Below is a small trained network, with its code and all its weights. Each question gives an input and a class and asks what happens when units are switched off, that is, made to give their printed mean instead of their output.

import numpy as np


def w(rows, s, z=0):
    codes = np.array(rows[::2]) - 128.0
    scale = np.full(codes.shape[1], s)
    scale[-1] = z or s
    return codes * scale


def f(y):
    return np.maximum(y, 0)


def log_softmax(a):
    a = a - a.max(-1, keepdims=True)
    return a - np.log(np.exp(a).sum(-1, keepdims=True))


def net(x, mask):
    res = np.array(x, float).reshape(1, 4) / 4 @ E
    y = f(res @ A[0][:, :-1].T + A[0][:, -1])
    res = res + np.where(mask, y, B[0][:, -1]) @ B[0][:, :-1]
    return log_softmax(res[-1] @ U[:, :-1].T + U[:, -1])


A, B = {}, {}
E = w([
[118,31,10,60,124,83,77],'x0',
[187,39,135,83,94,2,207],'x1',
[205,172,228,26,124,177,123],'x2',
[182,126,77,68,230,128,231],'x3',
],0.0098)
A[0] = w([
[89,215,151,174,184,164,126,205],'N1',
[83,139,133,170,138,105,111,160],'N2',
[254,181,152,76,166,143,145,213],'N3',
[161,131,169,74,122,184,111,254],'N4',
[46,73,58,152,123,126,109,92],'N5',
[152,118,19,107,166,91,208,251],'N6',
[97,155,83,156,119,173,80,117],'N7',
[108,149,180,168,119,169,88,204],'N8',
[202,96,191,86,98,120,120,196],'N9',
[71,145,46,150,81,106,76,252],'N10',
[103,140,80,135,152,112,188,117],'N11',
[86,113,98,134,110,96,119,93],'N12',
[163,102,120,48,191,123,114,226],'N13',
[123,142,172,136,59,43,173,158],'N14',
[98,128,183,228,44,154,120,220],'N15',
[150,73,42,126,145,108,183,187],'N16',
[80,137,77,156,135,151,91,173],'N17',
[169,103,163,25,119,127,102,128],'N18',
],0.013,0.0056)
B[0] = w([
[173,189,171,157,185,209,118,224],'N1',
[109,88,122,154,175,134,86,169],'N2',
[171,188,119,168,92,142,255,219],'N3',
[98,221,92,163,80,91,160,203],'N4',
[173,138,58,112,141,138,63,202],'N5',
[168,20,142,55,138,181,126,251],'N6',
[71,188,150,86,181,128,109,188],'N7',
[78,173,198,162,165,106,113,212],'N8',
[132,146,75,187,85,73,188,199],'N9',
[123,133,51,109,177,75,39,225],'N10',
[141,98,205,106,154,175,160,174],'N11',
[130,105,111,136,124,106,75,165],'N12',
[159,125,125,78,53,145,163,203],'N13',
[176,38,113,205,113,126,147,195],'N14',
[95,114,155,236,163,70,26,231],'N15',
[136,28,146,32,123,133,98,228],'N16',
[98,163,92,76,193,135,71,191],'N17',
[117,175,19,111,83,70,186,189],'N18',
],0.0095,0.018)
U = w([
[147,141,49,123,64,91,188,110],'0',
[127,95,141,253,100,74,114,208],'1',
[130,223,153,170,125,153,163,52],'2',
[134,52,178,99,109,136,174,251],'3',
[149,57,82,85,121,120,83,145],'4',
[59,164,116,164,159,100,66,150],'5',
[153,103,158,153,209,178,158,36],'6',
],0.011,0.0011)

Each question gives the input, the list of numbers given to net, and the class t.
The units are the neurons (one row each of A and B). Each row of codes is followed by its name. A weight is (code - 128) times the scale printed after its matrix; where a second scale follows, it is the last column's (A, B and U).
mask holds one flag per neuron, in row order. A switched-off neuron (its flag False) gives its mean, the last column of its row in B, instead of its output. The means were averaged over made-up inputs and are rounded, as every weight is.
A unit's drop is (log p(t) with every unit on - log p(t) with that unit switched off) / (log p(t) with every unit on - log p(t) with every unit switched off).
The circuit of an input: a set's keep is (log p(t) with only the set's units on - log p(t) with every unit switched off) / (log p(t) with every unit on - log p(t) with every unit switched off). Starting from the 12 units with the biggest drops (on a tie, the unit counted first), units are removed one at a time, each time the one whose removal leaves the highest keep (on an exact tie, the one counted first), for as long as the keep stays at least 0.8.
units of the circuit, in order: the units of the circuit, biggest drop first
k most important neurons: the k neurons with the biggest drops, biggest first
drop of u: that unit's drop, to one decimal
input [-4,-2,3,-4], class 2: units of the circuit, in order	(N10)
input [-3,-2,-8,4], class 4: 3 most important neurons	(N3; N8; N5)
input [-4,5,7,-6], class 1: 2 most important neurons	(N15; N14)
input [1,0,3,-5], class 1: 2 most important neurons	(N17; N7)
input [-2,-2,0,1], class 2: 3 most important neurons	(N6; N10; N16)
input [4,6,1,3], class 3: 3 most important neurons	(N6; N10; N16)
input [6,-2,3,8], class 3: 2 most important neurons	(N6; N16)
input [-8,1,-8,-3], class 5: 3 most important neurons	(N3; N9; N17)
input [7,3,4,6], class 0: 2 most important neurons	(N18; N3)
input [-4,-5,-2,4], class 2: 2 most important neurons	(N6; N16)
input [8,8,4,-7], class 0: 2 most important neurons	(N18; N9)
input [-1,-1,6,-8], class 1: 4 most important neurons	(N15; N17; N9; N10)
input [-2,0,7,-5], class 2: drop of N9	-0.1
